Below are the code and all the weights of a small trained network. Each question names an input and a target symbol and asks about switching units off, where a switched-off unit gives its printed mean instead of its output.

import numpy as np


def w(rows, s, z=0):
    codes = np.array(rows[::2]) - 128.0
    scale = np.full(codes.shape[1], s)
    scale[-1] = z or s
    return codes * scale


def norm(h):
    return h / np.sqrt((h * h).mean(-1, keepdims=True) + 1e-5)


def f(y):
    return np.maximum(y, 0)


def softmax(a):
    e = np.exp(a - a.max(-1, keepdims=True))
    return e / e.sum(-1, keepdims=True)


def log_softmax(a):
    a = a - a.max(-1, keepdims=True)
    return a - np.log(np.exp(a).sum(-1, keepdims=True))


def net(x, mask):
    ids = ['αδεζηθμξπστφψω'.index(c) for c in x.split()]
    T = len(ids)
    res = E[ids] + P[:T]
    r = norm(res)
    for j in range(2):
        rows = slice(3 * j, 3 * j + 3)
        q, k, v = (r @ M[0][rows].T for M in (Q, K, V))
        z = softmax(np.where(np.tri(T) > 0, q @ k.T / 3**0.5, -1e9)) @ v
        o = O[0][rows]
        res = res + np.where(mask[j], z, o[:, -1]) @ o[:, :-1]
    y = f(norm(res) @ A[0][:, :-1].T + A[0][:, -1])
    res = res + np.where(mask[2:18], y, B[0][:, -1]) @ B[0][:, :-1]
    return log_softmax(norm(res)[-1] @ U[:, :-1].T + U[:, -1])


Q, K, V, O, A, B = {}, {}, {}, {}, {}, {}
E = w([
[167,130,128,120],'α',
[107,132,179,213],'δ',
[135,172,171,151],'ε',
[179,116,103,82],'ζ',
[181,123,137,183],'η',
[133,146,116,102],'θ',
[149,127,119,123],'μ',
[129,154,106,126],'ξ',
[141,123,120,116],'π',
[153,118,136,122],'σ',
[138,124,135,163],'τ',
[124,137,136,98],'φ',
[128,125,123,126],'ψ',
[105,218,252,162],'ω',
],0.03)
P = w([
[88,55,98,149],'0',
[254,115,196,134],'1',
[251,129,187,136],'2',
[246,137,183,137],'3',
[240,145,182,132],'4',
[232,150,173,130],'5',
[223,155,166,124],'6',
[216,158,163,119],'7',
[203,159,162,122],'8',
[194,164,161,118],'9',
[193,172,141,124],'10',
],0.0075)
Q[0] = w([
[90,104,112,186],'h0',
[112,105,104,133],'h0',
[127,140,155,252],'h0',
[106,105,140,192],'h1',
[99,125,197,158],'h1',
[162,115,100,64],'h1',
],0.025)
K[0] = w([
[153,181,170,106],'h0',
[188,119,181,157],'h0',
[106,253,146,79],'h0',
[172,197,161,106],'h1',
[139,208,198,164],'h1',
[76,64,81,122],'h1',
],0.017)
V[0] = w([
[129,130,156,12],'h0',
[202,54,71,187],'h0',
[121,251,7,171],'h0',
[63,240,196,103],'h1',
[55,51,106,76],'h1',
[112,165,118,176],'h1',
],0.011)
O[0] = w([
[71,110,175,80,69],'h0',
[142,77,103,187,222],'h0',
[251,107,200,146,33],'h0',
[135,183,98,126,60],'h1',
[119,157,206,140,3],'h1',
[107,153,91,169,145],'h1',
],0.013,0.0052)
A[0] = w([
[158,167,92,168,100],'n0',
[146,109,206,128,82],'n1',
[126,105,69,204,74],'n2',
[68,148,207,222,34],'n3',
[33,124,131,61,139],'n4',
[149,233,129,86,129],'n5',
[181,78,53,11,140],'n6',
[179,131,157,151,172],'n7',
[167,68,179,170,140],'n8',
[170,143,68,161,130],'n9',
[152,36,84,97,149],'n10',
[20,98,104,145,56],'n11',
[199,160,92,16,184],'n12',
[140,78,153,133,1],'n13',
[154,68,78,39,74],'n14',
[180,67,80,5,129],'n15',
],0.015,0.0061)
B[0] = w([
[119,118,167,89,220],'n0',
[52,175,136,108,167],'n1',
[181,100,118,91,254],'n2',
[86,159,68,184,201],'n3',
[154,65,90,107,176],'n4',
[152,62,166,101,184],'n5',
[82,250,88,223,180],'n6',
[91,138,84,116,207],'n7',
[140,202,165,146,239],'n8',
[141,142,145,75,249],'n9',
[110,41,201,69,216],'n10',
[181,195,80,85,179],'n11',
[160,175,78,111,186],'n12',
[90,123,156,184,145],'n13',
[66,93,48,189,149],'n14',
[25,203,15,207,162],'n15',
],0.012,0.0083)
U = w([
[57,52,77,163,82],'α',
[187,172,84,26,156],'δ',
[44,155,45,76,92],'ε',
[63,123,150,102,242],'ζ',
[164,57,70,137,45],'η',
[106,235,178,57,138],'θ',
[143,62,223,134,174],'μ',
[191,174,182,162,202],'ξ',
[97,132,166,110,231],'π',
[122,22,90,46,148],'σ',
[216,54,144,96,64],'τ',
[84,115,159,2,142],'φ',
[79,213,144,164,159],'ψ',
[157,146,64,228,3],'ω',
],0.02,0.0041)

Each question gives the input, a string of symbols that net reads in full, and the target symbol t.
The units are the heads (3 rows each of Q, K, V and O) and the neurons (one row each of A and B). Each row of codes is followed by its name. A weight is (code - 128) times the scale printed after its matrix; where a second scale follows, it is the last column's (O, A, B and U).
mask holds one flag per unit, heads first, then neurons. A switched-off unit (its flag False) gives its mean, the last column of its rows in O or B, instead of its output. The means were averaged over made-up inputs and are rounded, as every weight is.
A unit's drop is (log p(t) with every unit on - log p(t) with that unit switched off) / (log p(t) with every unit on - log p(t) with every unit switched off).
The circuit of an input: a set's keep is (log p(t) with only the set's units on - log p(t) with every unit switched off) / (log p(t) with every unit on - log p(t) with every unit switched off). Starting from the 12 units with the biggest drops (on a tie, the unit counted first), units are removed one at a time, each time the one whose removal leaves the highest keep (on an exact tie, the one counted first), for as long as the keep stays at least 0.8.
circuit, biggest first: the units of the circuit, biggest drop first
unit that matters most: the unit with the biggest drop
k most important neurons: the k neurons with the biggest drops, biggest first
which heads matter: for each layer, one digit per head in row order, 1 if its drop is at least 0.15 and else 0, layers parted by /
drop of u: that unit's drop, to one decimal
input α σ μ ψ ω η δ δ δ, target θ: circuit, biggest first => h0
input ξ ζ σ ω τ μ, target ξ: which heads matter => 10
input ζ ξ δ σ θ, target ζ: which heads matter => 11
input α α σ μ δ θ θ μ, target α: circuit, biggest first => h1, h0, n15
input μ δ δ ζ τ, target σ: which heads matter => 01
input δ δ σ δ δ η φ δ, target ε: 2 most important neurons => n4, n3
input σ μ μ ω τ δ δ σ, target σ: which heads matter => 11
input σ η μ δ σ δ δ φ δ μ, target σ: which heads matter => 11
input α δ δ δ δ δ δ α τ ψ ψ, target α: which heads matter => 01
input φ δ μ θ δ δ δ μ, target φ: circuit, biggest first => h1, h0, n4
input δ δ μ μ δ δ θ ζ δ η, target ψ: which heads matter => 11
input δ π π μ δ ξ δ, target ξ: which heads matter => 10
input ψ ε δ μ μ ω ε δ φ ξ, target ψ: which heads matter => 01
input θ δ φ, target θ: circuit, biggest first => h1
input η η α, target η: which heads matter => 11
input ξ δ σ, target ξ: which heads matter => 10
input θ μ μ σ, target θ: which heads matter => 01
input φ δ σ, target φ: which heads matter => 11
input η δ δ μ ξ δ δ π, target η: 2 most important neurons => n10, n6
input δ δ δ α π μ α δ μ α ψ, target δ: unit that matters most => n9
input σ φ δ, target ε: 2 most important neurons => n11, n4
input α σ η α δ ζ ε μ δ σ, target α: 2 most important neurons => n10, n15
input δ ψ α ω σ δ ε, target δ: 3 most important neurons => n5, n12, n8
input η μ ξ δ μ η φ, target η: 2 most important neurons => n10, n6
input α δ α η α δ δ μ δ δ, target ω: 2 most important neurons => n3, n2
input θ μ δ σ μ δ σ μ, target θ: drop of h1 => 0.7
